M =
[[145 149 107 144 142 143 144 116 115 114]
 [139 140 116 139 140 140 141 117 120 120]
 [110 108 148 112 113 114 110 137 138 139]
 [115 114 143 114 113 114 113 139 136 135]
 [148 150 105 144 144 143 145 107 110 110]
 [136 136 119 138 140 136 140 120 122 124]]
Report the entry just left of the largest entry.
A: 148
Report the entry in the top-right corner.
A: 114
The entry just left of 124: 122
The smallest entry is 105
Report the bottom entry of the column that holds the largest entry.
A: 136
The 3rd entry on the diagonal from the top-right corner: 137
The bottom entry of the column that holds the smallest entry -> 119
Report the entry in the bottom-right corner.
A: 124
Report the top-left entry.
A: 145
Report the entry just right of 149.
A: 107
Report the entry in the bottom-left corner.
A: 136
The 2nd entry on the diagonal from the top-right corner is 120
Report the entry directly above 122.
A: 110
The entry directly above 141 is 144
The entry directly below 141 is 110
Report the 4th entry, reading row by row.
A: 144
The fifth entry in reading order -> 142
The entry just left of 117 is 141
The top entry of the column that holds the largest entry -> 149
Report the last entry in the row that holds the smallest entry.
A: 110
The fourth-last entry, reading row by row: 140
